[ -4 -23   3  56 -21  -7  -6 -33  25   7  23 -22 -13  11 -12 -22  -5  17
 -13   1   5 -25   4 -37  -1  -8  17   3  -5  11 -13 -10  38  22  -7 -53
  14  14  -8]  <96>
[ 15 -17  15  -1  -2  -2 -10 -31 -17  -2   5   7 -27 -11  26  -9 -16  -1
 -43  12  36  -3   0 -14  -2   3   5  10  14 -22   4 -33 -72   4 -38  19
  23 -22 -14]  <72>
[-18  -6   8  -4 -30  -1  18   7   6  -6  -4 -15   8  20 -25   1   5   5
  18  -7  -1   4   4  -1  36 -10  12   6   8   0 -15  -3  38  14 -10 -10
  -3 -11   8]  <96>
[-25 -16  18 -36 -11  -3  -7   8  -9 -34  24 -31 -18  -9   2   0 -14  -3
 -35  -9   1   3  29 -26  23  -3  16   4 -11 -16 -30 -12  49   9 -27 -27
  18   6   0]  <96>
[ 12   3 -14  16   3  -7   2 -28  -3  -1  37  23  -7 -11  15 -34  -3  21
 -45 -16  -2 -24   4 -23 -24   8  14   1 -22   7  -5   1  50  22 -15 -39
  10   9 -28]  <96>
[ 19  -6  10   4   2  -5 -18   0  11  -5   1  13   7  13   6 -26  -9  -3
 -28  -3  -5  14  -7   4 -20  16  31  -6 -11  16   1  12  -4  -6   2 -29
   0  -5 -10]  <96>
[ 14   3   8 -15   4  -9  -9  16  -9 -10 -13   0  -8   8  29  -5 -13  -7
 -33  12  15  15   6  23 -18  17  11   7  -2   5   0  -5 -31  14 -11   1
  17   6   2]  <72>
[ 21 -12  -6  21  -7   4  -5   0 -10  27 -27  13  -9  20   6  -6  -9   4
  27  27   7   5  -7  34  -5  12   8   7  15   4   4  11 -91 -20 -15  34
  14 -19   3]  <72>
[-26 -19  -3 -17 -15 -15  21  26  -9 -24  11 -29 -23  19  -1  -5 -17  10
  -2  -8  16  -7  21  13  35  -3  26  21  -7  -6 -29   0  55  30 -10  -3
  22   4   7]  <96>
[  2 -37   9  42   8   7 -14 -24   2 -17  18   3  -2  -1  -3 -21   4  18
  -3  -9   7  -5 -28 -25  -9   1 -25  -4  -7  12   5 -12  20  20 -13 -25
 -12  27   9]  <96>
[ -9 -37  23  46 -16   1 -24 -10  15 -32  -1  -7 -21  13  13  -5 -14   7
 -28   8  25   8 -26  -2   0   6 -10  17  -3 -18 -18 -35 -23  52  -4 -14
 -16  10  23]  <96>
[ 29 -14   7  -8  -3  -3  -4 -15 -19  16   6  -6  -9  25   9 -16 -13   8
 -12  18  29  10   0   3  18  12  24  11  13   9 -16  -8 -39   2 -23  -1
  41 -26 -14]  <72>
[ 21  15  -6   0  12   4   2 -22 -12  31  -5  19  -5  -1  14  -4  -9  -9
   4   5  16 -10   8   5 -10   6   7   5  12  -8  12  -7 -51 -13 -15  25
  11 -36 -17]  <72>
[  2  -9  14  37 -10   8 -22 -21  14   4 -17  19 -24  -3  22 -10 -18 -12
 -30  12   4  -4  -3  -4 -31   3 -15   3  12 -21  18 -17 -89  21 -24  11
 -21  -8  -8]  <72>
[  0 -24 -10  -3  -8 -12  -3   6 -14 -21  35 -11 -16 -17   6 -14   5  11
 -27   0   5  -8   6 -14  -6   2  -1 -10 -10  12 -16   6  55   5   0 -24
  25  35   3]  <96>
[  4 -27  -9  12  -7  -8  -5   0   5  -7   5 -13 -36  16  30   2 -34  17
 -26  17  54 -17   4  11  14  15  23  34  41 -30  -2 -23 -38  22  -9  24
  35 -27   8]  <72>
[ 17  -3 -13  32  -3   3   6 -10   1  11 -28   9  -8  22  11  -4   1  12
  18  13   4  -6 -18  25  -6   3   0  10  14   2  11   0 -50  14  -6  26
   3  -5  -3]  <72>
[-15  13   3  11   4  -3  -8  -8  34 -19  33  -4   6  -6  -9  16 -13   0
 -27 -13  11  -5 -12 -19  -1   0   7   9  -2 -12   8 -27  71  13  48 -29
 -16  18   9]  <96>
[ 22  14 -22  22  11 -11  -4 -20   2  15  15  10  -4  -4  18 -14  -6  15
 -15  11  24 -18  -6  -1 -17  11   9   4   3  12   9   1   4   0  19  -3
  34  13  -9]  <72>
[ 14  -6  -1  21 -14  -2  -5  -3  -5  18 -29  16 -28  26  25 -19 -20  -8
 -19  16   7  -4   8  27 -14  12  18  20   4  -9   2  -1 -83  24 -50  24
   8 -33 -14]  <72>
[-14 -18   9  16  -9  -5 -15  10  -2 -31  19   2   5 -26  -7 -10  -9  -2
 -19  -9  -5   6   6 -10  -8  -3  -6  -9 -14 -11  -2   9  28  -6   5 -20
 -21  19  19]  <96>
[-23 -11  22 -21  -6  -3   8 -16  -3 -14   8 -30  -1  -4  -8   4   5   8
 -13 -18  10  -7   2 -37  48 -13 -11   4   9 -11 -20 -38  36  30 -27 -19
   2  -5  -7]  <96>
[ -6  -4  -5   9  -4  -6   0 -23 -10 -10  18  -6 -30 -26  13 -18   8   7
 -42 -10   0 -28  14 -32 -17  -4 -15 -10  -8   1 -10 -13  22  29 -27 -15
  18   7 -24]  <96>
[ -1  -2   1  26   9   5  -7 -15  37   0   9  -8  24  16  -9  11   9   3
   0 -13   9   3 -41 -10  -1  15  -1   5   0   9   9 -17  54  26  51 -37
 -11  -1  13]  <96>
[ -4 -16   1   3  -7  -6  11  -7   1  -1  11 -13   0  15  -9  -3  11  11
   9  -1   5  -9  -7 -21  22  -3   3   1  -1  13 -19  -8  48  24  -5 -32
  20  12  -8]  <96>
[  8  25  10 -12  -3  -1 -19  37   2  -5 -25  31   5   4   5 -16 -19 -24
 -11   4 -26  17  17  37 -20   8  20  -7 -20  -4   2  26 -36 -10 -24   3
 -25 -21 -13]  <72>
[-10  -3  10   0  -2  -5 -15 -16  22 -22  37 -13   0 -28 -13  -8 -10   0
 -37  -5   9  -2  -1 -42  -2  -7   9  -8 -17 -13  -2 -17  54   9  12 -49
   1  17   9]  <96>
[ 14   7   1 -32   7  -7  -6 -11  -4  13  -3 -19 -12  -3  22   7 -16 -12
 -18  21  15  -1  12  -1  -2   5  22   0  12   0 -13  -9 -32 -12 -13   3
  43  -8 -13]  <72>
